[128 = 0]
[204 125 154 136 109 126 141 121 164 146  57 146 123 133 148 167 140 115
 139 127 155 139 130 109 161 137 151 123 128 147 113 106 105 102 128 145
 120 116  92 141 128 127 132 133 102 155 137 119 125 109 162 149 159  59
 136 151 148 131 146 150 109 240  88 130  55 119 116 141 114 101 122  99
 100 145 141 164 181 157 121  87 112 124 132 123 152  95 129 166 150 114
 150 110 106 131  89 142 139 108 121 115 120 159 126  91 132 133 103 173
 108  93 124 130 157 127 140 135 135  88 132 102 126 137 139 191 117 148
  94 112 133 114 115  87 128 123 159 134 130 124 145 123 107 122 128 135
 118 155  98 102 129 125 145 135 137 145 172 153 157 154 144 138 173 102
 191 112 141 125 126 145 124 165 141 102 139 103 128 140 133  76 154  66
 144 103  73 128 141 129 165]	<24>/[15]
[ 93 145 150 166 123 116 132 127  99 165 155 149 114 137 137 179 123 124
 122 148 121 142 136 130 171 127 147  98 161 134  96 114 125 118 114 155
 142 115 115 126 153 188 149 120  64 126  89 159 131 112 172 159 107  85
 150  72 160  93 110 148 136 252  93 139  31 124 123 146 120 103 118 122
 172 155 130 218 124 157 120  46 134 169 138 116 110  81 133 216 161 103
 136 150 118 150 100 137 111 142 120 118 130 157 126 111 153 120 179  95
 125 109 107 112 164 132 145  96 108 109 107 117 106 141 149 134  73 168
 132 109 139  91 121  95 133  92 114 122 137 123 150 140 125 114 131 127
 128 122 151 124 129 123  88 161 110 152 186 177 112 154 135 131 180 138
 165 115 132 106  89 117 120 171 147  93 138 104 147 140 150  90 129  69
 154 102  91 129 129 128 145]	<24>/[15]
[149 125 159 130 117 127 138 124 134 133 121 153 119 114 154 112 134 130
 133 131 140 113 132 118 172 137 167 114  90 164 119 117  78 187 114 142
 121 123  90 155 118 112 146 136  99 141 126 112 133 101 122 153 140  73
 144  99 122 118 207 138 151  80 103 110 179 142 112 122 108 103 120  90
 118 132 155 183 158 222 120  83 119 121 142 124 163  97 114 167 210 119
 130 108  89 126 105 122 134 109 116  78 130 146 147 142 138 146 120 244
  83 147 145 122 164 114 158 114 128  97 197 118 125 143 160 157 101 148
 120 118 125  45 130 111 221 110 141 139 119 157 144 119 103 139 137 145
 103 184 116 131  69 133 207 126 123 130 173 176  98 136 133 126 156 126
 183 126 142  29 149 149 124 129 140  97 132 114 130 122 163  73 167 101
 144  93  54 126 120 109 188]	<24>/[21]
[142 105 147 142 127 124 146 127 136 111 141 122 139 125 128 171 133 117
 118 145 127 137 133 135 125 141 102 118 127 134 126 118 111 136 108 146
 128 130 149 136 137 160 133 110 127 141 142 124 145 126 142 101 143 133
 143 110 146 146 134 126 131 137 113 120  50 108 130 124 118 109 115 126
 128 159 143 123 150 120 125 120 128 133 123 120 133 114 136 166 112 120
 174 128 119 128 114 133 138 131 120  95 122 145  83 125 114 122  87 156
 103 102 133 127 149 129 131 137 127 116 135 102 125 133 115 144 127 120
 128 109 149  95 134  92 161 127 114 119 144 132 136 123  89 139 126 143
 105 112 100 110 107 139 187 132 112 130 151 137 143 144 136 134 142 104
 156 143 137 142 122 131 125 123 135 134 142  95 124 136 128 133 136  90
 126 102  74 133 137 111 155]	<28>/[23]
[126 103 182 144 125 115 147 129 116 149  99 158 121 138 148 157 136 107
 134 152 152 140 156 123 183 150 131  88 131 151  99 111  77 160 117 191
 163 120 147 141 129 170 139 110  52 155 130 110 118 108 170 157 135  57
 166 116 168 124 156 154 165 215  85 146  75 112 121 132 108  74 124  92
 137 150 133 214 174 189 126  32 120 112 138 120 144  40 130 196 196 150
 136 144  90 141  94 149 138 115 112  82 122 176  98 119 127 147 137 212
 118  82 116 121 162  89 177 120 112 106 162  92  98 155 144 176  73 149
 134  93 160  57 123  74 239  99 144 142 114 132 141 119  94 126 136 143
 108 127 103 132  63 121 148 142 117 159 232 199 137 155 152 136 171 101
 197 111 151  71 112 137 120 171 147  89 171 106 136 136 154  72 154  20
 147  51  69 117 127 111 168]	<24>/[21]
[167 136 163 155 107 109 133 128 111 153 144 143 123 119 141 162 114 127
 118 141 144 128 130 124 179 152 157  84 119 173  90 121 104 149 100 130
 133 120 105 111 151 149 142 136 101 142 116 135 142  96 157 140 130 108
 143  28 148 134 167 159 168 252  93 122  31 131 125 133 121 103 108  91
 183 155 140 215 179 183 131  79 122 179 134 105 130  60 115 229 233 108
 152 140 109 140  93  90 130 135 110  98 123 139 127  79 131 125 100 171
  72 164 156 108 164  85 151 103 109 116 162  91 115 153 138 154  79 139
 129 112 147  75 123  96 161  75 153 150 168 153 139 134 105 153 122 143
 105 140 156 110  96 129 204 152  83 147 174 171  97 154 140 132 168 126
 186 128 140 113 132 134 121 160 150  85 131 102 132 143 164  88 145  75
 137 109  47 122 130 116 145]	<24>/[15]
[176 111 146 120 102 131 131 127 159 143 124 145 120 118 158 153 155 135
 148 135 154 132 121 119 166 123 180 139 101 161 112 111  82 141 115 115
  93 126  66 167 117 100 137 125 104 156 142 106 136  98 131 145 158  35
 158 126 129 124 192 133 107 105  84 127 137 133 113 137 117 111 129  95
 101 141 164 152 161 193 110  77 107 123 135 115 176 145 123 155 125 134
 161  98 109 124  90 147 140  98 118  70 116 149  98 116 117 135 116 252
  70  89 134 125 161 144 122 126 148  72 162 109 139 125 159 197 129 134
  86 109 134 100 126  84 172 120 135 129 122 134 148 117  74 110 130 147
  98 188  79 117  96 138 183 131 122 111 153 170 151 147 142 130 153 117
 192 129 146  78 116 150 121 113 123 112 154  89 122 115 120  80 168  77
 148  82  37 142 133 114 203]	<24>/[21]
[141 137 141 127 126 126 130 126 134 133 191 136 124 136 139 125 170 127
 150 138 122 136 153 136 153 140 146  99 140 154 122 114 106 164 121 159
 128 118  95 171 113 162 126 104 100 145 136 126 135 118 149 138 132  63
 147 154 138 119 154 136  91 143  95 155 126 122 119 133 105 113 135 114
 120 149 152 163 131 183 116  47 127 115 135 155 138 103 124 174 127 141
 165  77 107 146 100 165 135  74 121 100 118 154  98 136 120 153 120 217
  86 107 111 131 164 150 118 123 106  98 150 111 120 130 149 181 110 122
 131  87 156  71 124  81 198 109 101 128 107 114 151 107  73 112 138 141
 106 162  84 119  89 130 141 141 115 126 160 171 157 140 152 128 167 119
 177 127 140  86  73 131 116 124 128 135 192 100 133 113 119 100 155  37
 132  68  80 140 126 105 175]	<24>/[21]
[129 116 148 157 116 115 144 129 121 122 132 145 132 125 142 165 137 123
 121 136 136 138 146 131 145 138 131 121 127 139  99 118  97 155 105 156
 133 119 125 151 148 165 144 104  91 132 120 133 138 110 153 120 126 100
 149  97 148 122 134 141 151 117 103 126  51 116 121 133 130  96 129 114
 133 147 144 191 150 178 118  62 121 115 137 120 142  99 136 201 173  84
 145 117 115 148 120 124 128 165 119  92 137 156 115 116 132 109 145 165
  96  99 134 108 176 122 130 121 132 113 147 103 116 135 144 161  87 146
 125 115 154 108 137  93 174 102 113 125 135 133 131 134  82 131 119 138
  94 112 119 108  98 128 189 144  99 136 183 165 122 142 149 140 159 123
 179 140 130  88 116 125 120 146 132 123 147  96 141 115 148 104 147  82
 134  76  34 124 125  93 165]	<24>/[21]
[111 114 137 136 133 107 128 133 111 128 195 117 138 133 110 162 148 104
 117 149 117 153 143 137 136 141  98 111 151 125 120 122 126  78 111 113
 122 128 178 138 158 164 110 102 117 151 124 149 129 114 158 101 131 122
 155  76 146 146 101 120 114 236 102 158  12  82 122 138 137 127 113 135
 191 179 120 124 120 127 119  85 149 189 127 121 104 106 152 158  48 116
 197 168 142 156 108 145 141 137 122  82 136 131  76 120  98 113  69 133
 107  84 113 111 156 132 121 132 131 112  86 100 123 131 116 132 111  97
 165  92 181  91 112  70 117 113 111 105 149 104 133 129  86  98 125 132
 124 100 112 117 101 126 116 154 111 139 130 146 173 143 150 128 139 109
 150 141 128 217  84 112 126 141 144 163 181  77 144 148 108 161 111  77
 136 118  95 134 145 111 112]	<28>/[24]
[202  91 150 141 115 101 144 127 146 119 129 138 147 134 127 252 133 108
 115 152 144 143 131 128 160 151  99 125 138 124 109 126 107 120  90 122
 109 123 145 120 171 180 124 109 112 147 134 152 155 103 180 117 144 141
 135  27 174 160 124 160 142 250  89 138   4  97 112 135 142 112 103 118
 143 153 137 189 196 141 124  76 137 188 131 109 137  66 149 250 129 106
 178 179 129 158 102 119 152 177 104  88 109 148  81  75 113  83  72 144
  68  91 144 110 188 116 121 131 168 134 111  73 112 132 108 159 101 126
 133 118 169 129 130  72  84  93 140 117 179 130 137 137  86 131 114 133
  99  82 136 105 146 136 226 163  75 165 176 150 173 167 157 143 141  98
 173 135 135 180 125 130 125 177 148 112 186  53 136 156 133 134 139  48
 141  84   4 123 140 110 159]	<28>/[24]
